Below are the code and all the weights of a small trained network. Each question names an input and a class and asks about switching units off, where a switched-off unit gives its printed mean instead of its output.

import numpy as np


def w(rows, s, z=0):
    codes = np.array(rows[::2]) - 128.0
    scale = np.full(codes.shape[1], s)
    scale[-1] = z or s
    return codes * scale


def norm(h):
    return h / np.sqrt((h * h).mean(-1, keepdims=True) + 1e-5)


def f(y):
    return y / 2 * (1 + np.tanh(0.7978845608 * (y + 0.044715 * y**3)))


def log_softmax(a):
    a = a - a.max(-1, keepdims=True)
    return a - np.log(np.exp(a).sum(-1, keepdims=True))


def net(x, mask):
    res = np.array(x, float).reshape(1, 6) / 4 @ E
    u = 0
    for l in range(3):
        y = f(norm(res) @ A[l][:, :-1].T + A[l][:, -1])
        res = res + np.where(mask[u : u + 4], y, B[l][:, -1]) @ B[l][:, :-1]
        u += 4
    return log_softmax(norm(res)[-1] @ U[:, :-1].T + U[:, -1])


A, B = {}, {}
E = w([
[126,128,129],'x0',
[246,189,103],'x1',
[223,9,121],'x2',
[128,129,128],'x3',
[128,127,126],'x4',
[99,130,3],'x5',
],0.0078)
A[0] = w([
[114,149,68,125],'L0N0',
[184,190,65,3],'L0N1',
[131,188,144,136],'L0N2',
[153,130,3,86],'L0N3',
],0.021,0.0057)
B[0] = w([
[60,158,176,196],'L0N0',
[168,2,69,189],'L0N1',
[158,157,148,193],'L0N2',
[28,234,175,253],'L0N3',
],0.025,0.007)
A[1] = w([
[99,135,203,139],'L1N0',
[190,98,253,88],'L1N1',
[4,54,72,154],'L1N2',
[118,220,90,4],'L1N3',
],0.018,0.0018)
B[1] = w([
[177,192,98,232],'L1N0',
[79,250,135,244],'L1N1',
[214,228,25,255],'L1N2',
[89,3,200,188],'L1N3',
],0.02,0.0089)
A[2] = w([
[237,161,206,63],'L2N0',
[185,251,88,201],'L2N1',
[52,112,242,201],'L2N2',
[140,127,127,1],'L2N3',
],0.017,0.0028)
B[2] = w([
[64,170,7,147],'L2N0',
[151,21,150,252],'L2N1',
[155,21,148,156],'L2N2',
[78,138,100,122],'L2N3',
],0.018,0.023)
U = w([
[52,250,189,239],'0',
[226,94,17,3],'1',
[130,3,189,139],'2',
],0.011,0.0016)

Each question gives the input, the list of numbers given to net, and the class t.
The units are the neurons (one row each of A and B). Each row of codes is followed by its name. A weight is (code - 128) times the scale printed after its matrix; where a second scale follows, it is the last column's (A, B and U).
mask holds one flag per neuron, layer by layer. A switched-off neuron (its flag False) gives its mean, the last column of its row in B, instead of its output. The means were averaged over made-up inputs and are rounded, as every weight is.
A unit's drop is (log p(t) with every unit on - log p(t) with that unit switched off) / (log p(t) with every unit on - log p(t) with every unit switched off).
The circuit of an input: a set's keep is (log p(t) with only the set's units on - log p(t) with every unit switched off) / (log p(t) with every unit on - log p(t) with every unit switched off). Starting from all 12 units, units are removed one at a time, each time the one whose removal leaves the highest keep (on an exact tie, the one counted first), for as long as the keep stays at least 0.8.
units of the circuit, in order: the units of the circuit, biggest drop first
unit that matters most: the unit with the biggest drop
top k neurons: the k neurons with the biggest drops, biggest first
k most important neurons of layer l: the k neurons of layer l with the biggest drops, biggest first
input [-2,4,8,-4,5,7], class 2: top 2 neurons : L1N3, L1N1
input [3,-7,-2,5,0,-1], class 1: most important neuron of layer 0 : L0N3
input [-4,2,-8,-4,2,-4], class 2: top 3 neurons : L1N2, L2N2, L1N3
input [0,-4,-5,-8,-8,3], class 2: top 2 neurons : L0N1, L1N1
input [2,7,8,6,8,-1], class 2: 2 most important neurons of layer 0 : L0N0, L0N2
input [0,3,2,5,-5,-7], class 0: 2 most important neurons of layer 1 : L1N1, L1N2
input [-4,1,6,-4,-2,5], class 2: 2 most important neurons of layer 2 : L2N2, L2N0
input [0,-6,-1,-7,-2,-8], class 0: units of the circuit, in order : L1N1, L0N3
input [5,-3,-5,8,5,-2], class 2: top 2 neurons : L0N1, L1N2
input [2,-7,6,-1,-2,-5], class 1: top 2 neurons : L0N2, L2N1
input [4,5,3,-3,6,-5], class 0: 2 most important neurons of layer 0 : L0N1, L0N3
input [6,-7,4,-4,0,-8], class 0: top 2 neurons : L1N1, L0N1
input [5,1,1,6,8,-6], class 0: top 2 neurons : L1N1, L0N3
input [4,2,-8,1,-6,4], class 2: top 2 neurons : L2N2, L1N1
input [6,3,5,-1,0,4], class 2: unit that matters most : L1N3
input [-3,-4,-2,8,4,-3], class 1: 2 most important neurons of layer 0 : L0N3, L0N2
input [1,-3,1,-6,4,3], class 0: top 2 neurons : L0N3, L2N1
input [1,-8,-8,7,8,-6], class 1: top 4 neurons : L0N3, L1N0, L0N0, L1N3
input [6,5,1,5,0,6], class 0: top 2 neurons : L0N3, L0N0
input [2,0,-3,-4,1,6], class 0: unit that matters most : L0N3
input [2,7,-6,7,-2,-5], class 1: 2 most important neurons of layer 2 : L2N0, L2N1
